Below is a small trained network, with its code and all its weights. Each question gives an input and a target symbol and asks what happens when units are switched off, that is, made to give their printed mean instead of their output.

import numpy as np


def w(rows, s, z=0):
    codes = np.array(rows[::2]) - 128.0
    scale = np.full(codes.shape[1], s)
    scale[-1] = z or s
    return codes * scale


def norm(h):
    return h / np.sqrt((h * h).mean(-1, keepdims=True) + 1e-5)


def f(y):
    return np.maximum(y, 0)


def softmax(a):
    e = np.exp(a - a.max(-1, keepdims=True))
    return e / e.sum(-1, keepdims=True)


def log_softmax(a):
    a = a - a.max(-1, keepdims=True)
    return a - np.log(np.exp(a).sum(-1, keepdims=True))


def net(x, mask):
    ids = ['βδεημξστφψ'.index(c) for c in x.split()]
    T = len(ids)
    res = E[ids] + P[:T]
    u = 0
    for l in range(2):
        r = norm(res)
        for j in range(3):
            rows = slice(2 * j, 2 * j + 2)
            q, k, v = (r @ M[l][rows].T for M in (Q, K, V))
            z = softmax(np.where(np.tri(T) > 0, q @ k.T / 2**0.5, -1e9)) @ v
            o = O[l][rows]
            res = res + np.where(mask[u + j], z, o[:, -1]) @ o[:, :-1]
        u += 3
        y = f(norm(res) @ A[l][:, :-1].T + A[l][:, -1])
        res = res + np.where(mask[u : u + 8], y, B[l][:, -1]) @ B[l][:, :-1]
        u += 8
    return log_softmax(norm(res)[-1] @ U[:, :-1].T + U[:, -1])


Q, K, V, O, A, B = {}, {}, {}, {}, {}, {}
E = w([
[91,109,185,66,154,116,152,76,107,184],'β',
[89,102,143,100,223,96,138,153,80,78],'δ',
[134,94,123,39,180,159,96,165,115,172],'ε',
[189,76,181,130,200,61,121,151,141,111],'η',
[207,198,97,128,161,66,153,77,108,165],'μ',
[92,159,147,77,254,138,143,172,117,124],'ξ',
[62,154,167,65,185,133,141,196,130,135],'σ',
[137,120,163,103,89,139,68,20,163,130],'τ',
[117,139,140,146,190,168,114,108,23,136],'φ',
[142,225,141,97,101,111,113,191,97,55],'ψ',
],0.0059)
P = w([
[43,182,95,206,134,2,50,149,116,162],'0',
[84,163,123,157,158,49,68,137,109,147],'1',
[111,144,125,124,162,77,83,126,109,140],'2',
[120,135,135,109,158,94,100,120,106,134],'3',
[128,132,140,101,147,105,115,115,108,126],'4',
[137,127,142,101,142,116,129,106,110,121],'5',
[142,127,140,101,141,133,137,106,118,118],'6',
[146,120,139,101,132,140,152,101,120,110],'7',
[149,112,134,102,130,152,163,105,124,103],'8',
[156,111,126,103,131,165,174,110,136,98],'9',
[161,106,121,104,130,179,186,110,146,88],'10',
[169,101,114,104,123,198,201,116,162,87],'11',
[172,93,116,95,124,215,218,114,165,78],'12',
],0.0054)
Q[0] = w([
[85,123,124,161,131,103,171,101,120,153],'L0H0',
[111,171,160,53,153,169,105,112,63,27],'L0H0',
[129,126,168,151,128,135,187,155,114,100],'L0H1',
[61,139,48,185,45,114,121,182,126,169],'L0H1',
[181,165,202,29,204,114,180,116,117,2],'L0H2',
[102,126,125,235,89,125,94,171,97,132],'L0H2',
],0.0065)
K[0] = w([
[90,166,123,111,100,120,57,139,111,122],'L0H0',
[150,117,128,74,116,235,211,115,146,106],'L0H0',
[162,144,40,105,106,166,164,163,119,127],'L0H1',
[83,157,135,152,152,1,42,165,92,140],'L0H1',
[198,78,126,89,102,253,236,108,149,103],'L0H2',
[90,138,133,154,135,89,76,113,122,190],'L0H2',
],0.006)
V[0] = w([
[197,121,163,124,170,75,187,100,169,161],'L0H0',
[227,125,24,136,98,145,154,130,50,126],'L0H0',
[106,83,81,94,199,132,133,122,151,144],'L0H1',
[133,1,186,131,175,86,141,77,147,171],'L0H1',
[127,142,146,167,229,109,167,146,3,135],'L0H2',
[96,171,159,172,124,178,156,13,51,234],'L0H2',
],0.0035)
O[0] = w([
[99,104,129,129,48,141,191,156,48,91,144],'L0H0',
[65,118,173,122,125,128,152,130,213,125,88],'L0H0',
[76,110,153,247,79,128,113,166,65,168,151],'L0H1',
[98,223,103,216,110,136,149,182,71,135,132],'L0H1',
[162,80,158,102,3,187,114,179,153,244,254],'L0H2',
[159,58,32,86,136,125,94,248,169,103,100],'L0H2',
],0.0035,0.0041)
A[0] = w([
[137,127,93,69,123,33,149,102,147,61,106],'L0N0',
[129,93,127,121,106,38,253,135,107,151,137],'L0N1',
[135,174,157,119,129,60,124,134,137,106,135],'L0N2',
[100,123,146,149,184,183,136,97,67,166,93],'L0N3',
[206,136,141,216,158,194,134,120,85,157,142],'L0N4',
[71,59,140,159,145,78,119,136,131,168,197],'L0N5',
[141,168,113,29,115,114,71,62,177,61,4],'L0N6',
[153,58,35,125,141,116,69,94,137,119,142],'L0N7',
],0.003,0.0018)
B[0] = w([
[188,98,176,100,154,216,130,218,30,200,194],'L0N0',
[162,40,124,25,155,126,50,185,126,138,242],'L0N1',
[117,86,150,66,79,154,81,127,81,167,231],'L0N2',
[24,131,169,38,107,162,157,108,79,57,240],'L0N3',
[104,81,121,75,56,36,137,83,61,6,251],'L0N4',
[205,150,125,19,137,186,56,76,187,72,225],'L0N5',
[230,49,234,108,48,141,101,185,56,170,217],'L0N6',
[157,150,172,80,58,225,108,98,18,138,155],'L0N7',
],0.0025,0.0017)
Q[1] = w([
[100,88,150,31,169,174,172,126,65,138],'L1H0',
[224,97,224,40,48,142,163,162,108,112],'L1H0',
[161,151,97,169,105,54,73,158,207,106],'L1H1',
[193,140,160,1,95,180,145,124,47,126],'L1H1',
[35,104,67,132,163,160,122,190,144,165],'L1H2',
[168,59,176,31,124,186,136,152,34,103],'L1H2',
],0.0062)
K[1] = w([
[190,158,122,134,102,173,191,76,157,71],'L1H0',
[123,92,115,130,127,177,239,127,151,93],'L1H0',
[64,119,127,118,134,121,39,142,102,178],'L1H1',
[134,79,118,151,122,179,234,116,151,99],'L1H1',
[197,157,186,152,120,68,39,119,112,144],'L1H2',
[183,131,137,103,130,155,254,123,178,73],'L1H2',
],0.0072)
V[1] = w([
[83,143,125,96,254,137,205,141,112,137],'L1H0',
[165,131,125,96,165,34,146,125,159,196],'L1H0',
[104,240,108,99,87,119,144,175,111,125],'L1H1',
[94,174,128,125,75,173,125,41,130,194],'L1H1',
[85,95,131,149,126,39,122,116,155,61],'L1H2',
[97,173,164,127,104,143,136,192,211,97],'L1H2',
],0.0053)
O[1] = w([
[105,68,110,137,40,19,92,180,83,204,88],'L1H0',
[97,134,88,164,47,121,233,134,109,78,149],'L1H0',
[134,2,126,50,152,94,182,65,172,130,162],'L1H1',
[137,83,70,115,209,98,160,204,120,88,91],'L1H1',
[165,136,158,103,140,161,192,151,105,198,2],'L1H2',
[132,138,130,23,109,97,111,110,16,156,47],'L1H2',
],0.0046,0.0033)
A[1] = w([
[111,98,132,141,136,91,104,3,104,83,174],'L1N0',
[175,111,189,105,107,102,133,103,162,176,78],'L1N1',
[92,73,40,141,92,121,191,124,181,75,127],'L1N2',
[194,137,161,88,115,72,67,165,217,129,225],'L1N3',
[52,154,116,69,92,231,142,127,63,97,178],'L1N4',
[106,95,69,69,172,117,136,123,147,68,209],'L1N5',
[13,158,144,187,109,186,133,164,111,221,73],'L1N6',
[95,83,91,132,105,144,163,249,115,69,7],'L1N7',
],0.0044,0.0014)
B[1] = w([
[88,165,104,87,164,72,172,106,184,190,190],'L1N0',
[134,47,132,141,180,178,119,94,143,127,172],'L1N1',
[76,67,178,152,78,169,66,143,153,34,156],'L1N2',
[45,94,83,202,149,142,152,180,140,207,214],'L1N3',
[153,129,143,158,120,9,148,139,194,166,253],'L1N4',
[129,148,116,77,142,120,78,111,162,65,193],'L1N5',
[140,165,184,252,123,175,159,97,131,77,163],'L1N6',
[218,68,28,132,79,86,202,103,166,119,157],'L1N7',
],0.0043,0.0049)
U = w([
[147,170,84,150,238,160,102,160,44,55,91],'β',
[47,151,93,199,168,34,140,122,201,134,254],'δ',
[113,114,161,75,214,167,133,1,188,145,39],'ε',
[164,84,204,234,127,122,178,124,108,221,66],'η',
[122,100,77,140,136,245,80,215,165,213,57],'μ',
[143,147,154,17,104,60,111,162,104,190,146],'ξ',
[185,92,3,160,81,99,192,135,164,81,71],'σ',
[102,246,159,179,56,134,153,81,73,112,118],'τ',
[149,52,213,104,59,167,104,123,138,48,223],'φ',
[35,100,83,121,50,118,129,115,42,195,38],'ψ',
],0.0057,0.0042)

Each question gives the input, a string of symbols that net reads in full, and the target symbol t.
The units are the heads (2 rows each of Q, K, V and O) and the neurons (one row each of A and B). Each row of codes is followed by its name. A weight is (code - 128) times the scale printed after its matrix; where a second scale follows, it is the last column's (O, A, B and U).
mask holds one flag per unit, layer by layer, with each layer's heads first. A switched-off unit (its flag False) gives its mean, the last column of its rows in O or B, instead of its output. The means were averaged over made-up inputs and are rounded, as every weight is.
A unit's drop is (log p(t) with every unit on - log p(t) with that unit switched off) / (log p(t) with every unit on - log p(t) with every unit switched off).
The circuit of an input: a set's keep is (log p(t) with only the set's units on - log p(t) with every unit switched off) / (log p(t) with every unit on - log p(t) with every unit switched off). Starting from the 12 units with the biggest drops (on a tie, the unit counted first), units are removed one at a time, each time the one whose removal leaves the highest keep (on an exact tie, the one counted first), for as long as the keep stays at least 0.8.
units of the circuit, in order: the units of the circuit, biggest drop first
most important unit: the unit with the biggest drop
top k neurons: the k neurons with the biggest drops, biggest first
top k neurons in layer l: the k neurons of layer l with the biggest drops, biggest first
input η η δ μ φ ψ β β ψ β ψ η η, target η: top 2 neurons -> L1N5, L1N2
input ψ η δ σ, target η: units of the circuit, in order -> L1N6, L1H2, L0H2, L1N5
input ψ ξ ε ψ φ ψ φ φ β, target μ: most important unit -> L1H0
input β ξ σ ε β η φ ξ η ξ ξ, target η: top 3 neurons -> L1N6, L0N5, L1N5
input σ η δ ψ ψ η β ψ μ β β ξ, target σ: units of the circuit, in order -> L1N7, L1H0
input φ φ β σ β ψ ψ β β ε σ ε, target ξ: units of the circuit, in order -> L1H0, L0H2, L1H2
input η φ δ η μ ε φ δ ψ τ, target ε: units of the circuit, in order -> L1H0, L0H2, L1N0
input μ μ μ ε, target σ: units of the circuit, in order -> L1H0, L1N7
input β σ η μ, target σ: units of the circuit, in order -> L1H0, L0H2
input τ η μ ψ ε σ τ φ η δ, target η: top 2 neurons in layer 1 -> L1N4, L1N5
input φ η ψ η ψ ψ φ η δ η, target η: units of the circuit, in order -> L1H1, L1N3
input τ φ δ, target μ: units of the circuit, in order -> L0H2, L1H2, L1N4
input δ δ μ ξ δ φ ψ, target μ: top 3 neurons -> L1N3, L0N3, L0N4
input β β β φ φ, target μ: most important unit -> L0H2
input τ η σ δ η ψ ε φ, target δ: units of the circuit, in order -> L1N4, L1N0
input β μ η τ ξ ψ μ β δ, target σ: units of the circuit, in order -> L1N7, L0H2
input η η τ σ δ ψ ξ τ φ τ, target μ: top 4 neurons -> L0N6, L1N3, L0N3, L1N4
input τ φ φ η ψ β φ, target ξ: top 3 neurons in layer 0 -> L0N4, L0N1, L0N3
input φ τ ψ ψ μ, target ε: units of the circuit, in order -> L1N4, L1N1
input η φ ψ φ τ φ, target β: units of the circuit, in order -> L1H1
input τ ψ δ β η δ μ ξ, target φ: units of the circuit, in order -> L1N3, L1N0
input η β ε ψ, target δ: units of the circuit, in order -> L1H1, L1N3, L0H1, L0N3
input τ η ψ μ φ η σ μ β σ, target σ: units of the circuit, in order -> L1N7, L1H0
input μ ψ ψ μ, target ε: top 2 neurons in layer 1 -> L1N4, L1N1
input ψ φ σ ε τ μ ξ η η δ ε β φ, target σ: top 2 neurons -> L1N7, L0N4
input β ψ μ μ, target φ: top 2 neurons in layer 1 -> L1N2, L1N4
input δ φ ε, target μ: top neuron in layer 1 -> L1N4
input ε β μ β β ψ, target σ: top 2 neurons -> L1N7, L0N3
input σ δ μ ψ ε τ, target δ: top 2 neurons in layer 1 -> L1N0, L1N1
